Here is a tiny trained network, its code and every weight. The questions are about switching its units off for an input and a target symbol, where a switched-off unit gives its printed mean instead of its output.

import numpy as np


def w(rows, s, z=0):
    codes = np.array(rows[::2]) - 128.0
    scale = np.full(codes.shape[1], s)
    scale[-1] = z or s
    return codes * scale


def norm(h):
    return h / np.sqrt((h * h).mean(-1, keepdims=True) + 1e-5)


def f(y):
    return np.maximum(y, 0)


def softmax(a):
    e = np.exp(a - a.max(-1, keepdims=True))
    return e / e.sum(-1, keepdims=True)


def log_softmax(a):
    a = a - a.max(-1, keepdims=True)
    return a - np.log(np.exp(a).sum(-1, keepdims=True))


def net(x, mask):
    ids = ['ΞΣΦαβγδεζηθλμτψω'.index(c) for c in x.split()]
    T = len(ids)
    res = E[ids] + P[:T]
    r = norm(res)
    for j in range(2):
        rows = slice(2 * j, 2 * j + 2)
        q, k, v = (r @ M[0][rows].T for M in (Q, K, V))
        z = softmax(np.where(np.tri(T) > 0, q @ k.T / 2**0.5, -1e9)) @ v
        o = O[0][rows]
        res = res + np.where(mask[j], z, o[:, -1]) @ o[:, :-1]
    y = f(norm(res) @ A[0][:, :-1].T + A[0][:, -1])
    res = res + np.where(mask[2:6], y, B[0][:, -1]) @ B[0][:, :-1]
    return log_softmax(norm(res)[-1] @ U[:, :-1].T + U[:, -1])


Q, K, V, O, A, B = {}, {}, {}, {}, {}, {}
E = w([
[124,202,131],'Ξ',
[131,183,130],'Σ',
[128,185,134],'Φ',
[127,192,136],'α',
[123,201,132],'β',
[131,186,133],'γ',
[121,190,124],'δ',
[110,70,92],'ε',
[109,74,92],'ζ',
[105,141,113],'η',
[109,72,92],'θ',
[126,164,152],'λ',
[84,155,129],'μ',
[101,139,113],'τ',
[97,140,139],'ψ',
[125,82,2],'ω',
],0.0061)
P = w([
[126,64,122],'0',
[110,254,115],'1',
[144,159,155],'2',
[117,237,98],'3',
[144,149,154],'4',
[122,237,83],'5',
[144,143,152],'6',
[123,233,73],'7',
[143,140,153],'8',
[123,237,68],'9',
[143,139,152],'10',
[107,224,69],'11',
],0.0072)
Q[0] = w([
[142,159,173],'head 1',
[147,100,223],'head 1',
[146,121,250],'head 2',
[29,199,127],'head 2',
],0.021)
K[0] = w([
[167,128,73],'head 1',
[232,189,115],'head 1',
[173,222,235],'head 2',
[5,105,157],'head 2',
],0.018)
V[0] = w([
[131,133,6],'head 1',
[8,157,104],'head 1',
[207,145,67],'head 2',
[54,163,52],'head 2',
],0.019)
O[0] = w([
[142,9,40,246],'head 1',
[33,22,199,255],'head 1',
[237,114,80,49],'head 2',
[40,63,28,198],'head 2',
],0.012,0.0064)
A[0] = w([
[130,195,151,212],'neuron 1',
[133,91,69,155],'neuron 2',
[101,29,190,217],'neuron 3',
[254,89,137,247],'neuron 4',
],0.017,0.0013)
B[0] = w([
[146,82,172,154],'neuron 1',
[201,161,151,193],'neuron 2',
[158,218,105,254],'neuron 3',
[63,8,163,144],'neuron 4',
],0.018,0.013)
U = w([
[40,44,69,48],'Ξ',
[123,3,162,93],'Σ',
[153,116,250,56],'Φ',
[71,131,228,70],'α',
[29,76,102,60],'β',
[152,36,208,169],'γ',
[95,86,19,151],'δ',
[219,130,108,146],'ε',
[224,143,100,173],'ζ',
[96,180,58,78],'η',
[199,141,95,69],'θ',
[164,192,233,107],'λ',
[8,165,124,187],'μ',
[66,205,47,145],'τ',
[35,215,179,151],'ψ',
[176,29,51,254],'ω',
],0.011,0.0029)

Each question gives the input, a string of symbols that net reads in full, and the target symbol t.
The units are the heads (2 rows each of Q, K, V and O) and the neurons (one row each of A and B). Each row of codes is followed by its name. A weight is (code - 128) times the scale printed after its matrix; where a second scale follows, it is the last column's (O, A, B and U).
mask holds one flag per unit, heads first, then neurons. A switched-off unit (its flag False) gives its mean, the last column of its rows in O or B, instead of its output. The means were averaged over made-up inputs and are rounded, as every weight is.
A unit's drop is (log p(t) with every unit on - log p(t) with that unit switched off) / (log p(t) with every unit on - log p(t) with every unit switched off).
The circuit of an input: a set's keep is (log p(t) with only the set's units on - log p(t) with every unit switched off) / (log p(t) with every unit on - log p(t) with every unit switched off). Starting from all 6 units, units are removed one at a time, each time the one whose removal leaves the highest keep (on an exact tie, the one counted first), for as long as the keep stays at least 0.8.
units of the circuit, in order: the units of the circuit, biggest drop first
heads that matter: for each layer, one digit per head in row order, 1 if its drop is at least 0.15 and else 0, layers parted by /
drop of u: that unit's drop, to one decimal
input μ ω μ γ, target μ: units of the circuit, in order -> head 2
input ω μ ζ θ Σ τ ζ ζ ζ Ξ Σ ε, target ω: units of the circuit, in order -> head 1; neuron 3
input λ ζ θ Σ λ δ δ δ β ω, target λ: units of the circuit, in order -> head 1; neuron 1
input ω Σ ζ ω ψ μ ε β, target ω: units of the circuit, in order -> head 1; head 2; neuron 4
input γ τ δ ε, target γ: units of the circuit, in order -> head 1; head 2; neuron 4; neuron 3
input λ λ α β, target λ: heads that matter -> 00
input ω ζ ζ λ, target ω: heads that matter -> 11
input ψ δ γ τ Φ ψ δ δ, target ψ: heads that matter -> 10
input Ξ ε β γ ω γ Ξ, target ω: drop of head 1 -> 0.6
input ω ε γ β Ξ Ξ τ τ Φ ψ Φ ζ, target ω: drop of head 2 -> 0.1
input γ ζ ε θ γ Ξ, target γ: drop of head 1 -> 0.8
input ψ ζ Φ ω ε γ η Ξ ψ μ, target ψ: drop of head 1 -> 0.2
